Below are the code and all the weights of a small trained network. Each question names an input and a class and asks about switching units off, where a switched-off unit gives its printed mean instead of its output.

import numpy as np


def w(rows, s, z=0):
    codes = np.array(rows[::2]) - 128.0
    scale = np.full(codes.shape[1], s)
    scale[-1] = z or s
    return codes * scale


def norm(h):
    return h / np.sqrt((h * h).mean(-1, keepdims=True) + 1e-5)


def f(y):
    return y / 2 * (1 + np.tanh(0.7978845608 * (y + 0.044715 * y**3)))


def log_softmax(a):
    a = a - a.max(-1, keepdims=True)
    return a - np.log(np.exp(a).sum(-1, keepdims=True))


def net(x, mask):
    res = np.array(x, float).reshape(1, 5) / 4 @ E
    u = 0
    for l in range(4):
        y = f(norm(res) @ A[l][:, :-1].T + A[l][:, -1])
        res = res + np.where(mask[u : u + 7], y, B[l][:, -1]) @ B[l][:, :-1]
        u += 7
    return log_softmax(norm(res)[-1] @ U[:, :-1].T + U[:, -1])


A, B = {}, {}
E = w([
[126,168,142,58,115,78,204,171,239],'x0',
[253,168,91,102,125,79,66,89,188],'x1',
[157,129,133,149,114,68,174,195,92],'x2',
[134,100,182,79,151,6,83,19,57],'x3',
[136,200,108,253,168,119,35,69,147],'x4',
],0.0021)
A[0] = w([
[121,121,146,110,142,58,80,45,38,67],'0.n0',
[120,93,117,25,136,108,132,95,115,56],'0.n1',
[134,104,132,86,136,247,72,67,156,55],'0.n2',
[245,90,101,63,103,151,103,117,44,8],'0.n3',
[203,155,118,55,113,1,103,103,207,100],'0.n4',
[93,133,119,130,126,74,111,46,89,91],'0.n5',
[127,123,129,216,127,95,101,127,40,113],'0.n6',
],0.0083,0.0016)
B[0] = w([
[161,53,188,119,167,91,69,185,80,236],'0.n0',
[137,179,154,36,70,119,144,75,132,184],'0.n1',
[130,198,128,124,71,117,137,39,184,180],'0.n2',
[74,89,208,158,174,150,55,224,85,178],'0.n3',
[210,68,115,197,254,72,184,88,122,254],'0.n4',
[47,117,199,144,168,105,77,151,141,189],'0.n5',
[169,90,114,207,186,188,77,89,112,200],'0.n6',
],0.0066,0.0071)
A[1] = w([
[130,204,104,172,131,177,97,120,239,18],'1.n0',
[180,154,13,86,104,136,100,91,81,2],'1.n1',
[52,116,63,191,113,214,146,11,133,32],'1.n2',
[105,222,88,146,88,198,24,177,210,66],'1.n3',
[155,131,55,151,49,254,125,32,136,73],'1.n4',
[168,217,63,198,62,102,30,205,212,50],'1.n5',
[92,186,83,230,58,222,124,84,104,113],'1.n6',
],0.007,0.00082)
B[1] = w([
[92,231,117,125,157,151,151,68,87,212],'1.n0',
[90,117,147,125,153,102,181,160,103,121],'1.n1',
[128,229,116,178,146,176,128,174,177,235],'1.n2',
[113,147,52,204,96,228,96,159,96,209],'1.n3',
[127,189,75,177,132,171,114,198,44,246],'1.n4',
[186,254,98,183,116,158,108,125,103,181],'1.n5',
[184,203,48,167,68,167,89,130,8,253],'1.n6',
],0.0055,0.004)
A[2] = w([
[244,165,103,162,102,96,135,2,208,35],'2.n0',
[103,147,65,26,18,88,184,210,99,108],'2.n1',
[83,88,135,113,69,111,114,125,171,49],'2.n2',
[150,205,136,142,127,19,225,59,168,49],'2.n3',
[71,97,142,48,31,192,208,243,161,231],'2.n4',
[106,114,75,69,9,103,218,152,114,46],'2.n5',
[196,132,9,120,123,58,215,23,195,3],'2.n6',
],0.0056,0.00056)
B[2] = w([
[115,163,129,88,98,195,183,67,217,226],'2.n0',
[96,25,52,166,101,98,166,195,124,203],'2.n1',
[147,137,69,95,123,45,164,103,82,98],'2.n2',
[152,175,116,80,161,185,126,47,254,230],'2.n3',
[78,70,37,146,46,203,193,167,137,233],'2.n4',
[59,20,117,170,122,115,151,201,151,181],'2.n5',
[222,197,85,38,100,116,226,76,155,251],'2.n6',
],0.0063,0.0022)
A[3] = w([
[190,161,130,109,143,28,153,235,122,49],'3.n0',
[110,204,131,69,142,51,121,190,208,2],'3.n1',
[131,206,111,28,14,92,92,134,150,27],'3.n2',
[146,137,195,102,87,131,64,205,183,35],'3.n3',
[55,128,179,28,80,115,103,146,127,70],'3.n4',
[108,165,184,3,58,135,72,126,82,19],'3.n5',
[86,201,241,21,33,113,89,133,111,57],'3.n6',
],0.007,0.00064)
B[3] = w([
[62,90,140,179,104,235,90,20,137,253],'3.n0',
[99,148,138,154,184,145,224,33,72,85],'3.n1',
[98,67,174,168,153,95,84,167,74,154],'3.n2',
[151,108,15,198,142,58,198,36,103,183],'3.n3',
[102,166,131,80,67,82,168,114,118,225],'3.n4',
[76,221,128,89,69,12,196,119,111,186],'3.n5',
[107,166,144,15,1,145,117,118,123,229],'3.n6',
],0.0072,0.00067)
U = w([
[124,254,54,201,94,221,94,162,74,149],'0',
[50,33,52,116,37,135,205,204,153,122],'1',
[145,23,210,171,225,75,32,134,88,150],'2',
[80,170,127,119,71,101,77,92,180,1],'3',
[48,149,181,24,21,33,124,111,77,121],'4',
[209,164,115,65,175,115,220,21,231,135],'5',
],0.0071,0.0085)

Each question gives the input, the list of numbers given to net, and the class t.
The units are the neurons (one row each of A and B). Each row of codes is followed by its name. A weight is (code - 128) times the scale printed after its matrix; where a second scale follows, it is the last column's (A, B and U).
mask holds one flag per neuron, layer by layer. A switched-off neuron (its flag False) gives its mean, the last column of its row in B, instead of its output. The means were averaged over made-up inputs and are rounded, as every weight is.
A unit's drop is (log p(t) with every unit on - log p(t) with that unit switched off) / (log p(t) with every unit on - log p(t) with every unit switched off).
The circuit of an input: a set's keep is (log p(t) with only the set's units on - log p(t) with every unit switched off) / (log p(t) with every unit on - log p(t) with every unit switched off). Starting from the 12 units with the biggest drops (on a tie, the unit counted first), units are removed one at a time, each time the one whose removal leaves the highest keep (on an exact tie, the one counted first), for as long as the keep stays at least 0.8.
units of the circuit, in order: the units of the circuit, biggest drop first
most important unit: the unit with the biggest drop
k most important neurons: the k neurons with the biggest drops, biggest first
k most important neurons of layer l: the k neurons of layer l with the biggest drops, biggest first
drop of u: that unit's drop, to one decimal
input [1,-5,-3,4,-7], class 1: units of the circuit, in order -> [0.n4, 2.n1, 0.n6]
input [1,8,6,-2,-5], class 2: units of the circuit, in order -> [0.n3]
input [-7,-4,4,8,-8], class 4: units of the circuit, in order -> [0.n4, 3.n5]
input [8,-8,-3,5,6], class 4: 2 most important neurons -> [0.n4, 0.n6]
input [-4,-2,1,-8,-5], class 1: 2 most important neurons of layer 0 -> [0.n6, 0.n2]
input [8,-5,7,4,5], class 5: 2 most important neurons -> [0.n0, 0.n3]
input [-3,-8,-8,3,7], class 2: 2 most important neurons -> [0.n0, 0.n5]
input [0,5,-2,2,-3], class 2: 2 most important neurons -> [0.n4, 0.n3]
input [0,-5,-5,-5,-8], class 1: 2 most important neurons -> [0.n6, 0.n4]
input [-6,2,5,3,-8], class 4: 2 most important neurons -> [0.n4, 0.n1]
input [-1,-3,2,7,-4], class 4: 2 most important neurons -> [0.n1, 0.n4]
input [7,2,-2,-6,-5], class 5: 2 most important neurons -> [0.n3, 0.n0]
input [2,-3,-4,0,-6], class 1: drop of 2.n3 -> 0.0
input [-4,-2,2,2,6], class 2: most important unit -> 0.n0
input [-2,5,2,-3,-1], class 2: drop of 0.n3 -> 2.1
input [-6,-5,-3,3,-7], class 4: drop of 0.n4 -> 0.2
input [2,-7,-1,-5,-4], class 1: drop of 0.n4 -> 0.1
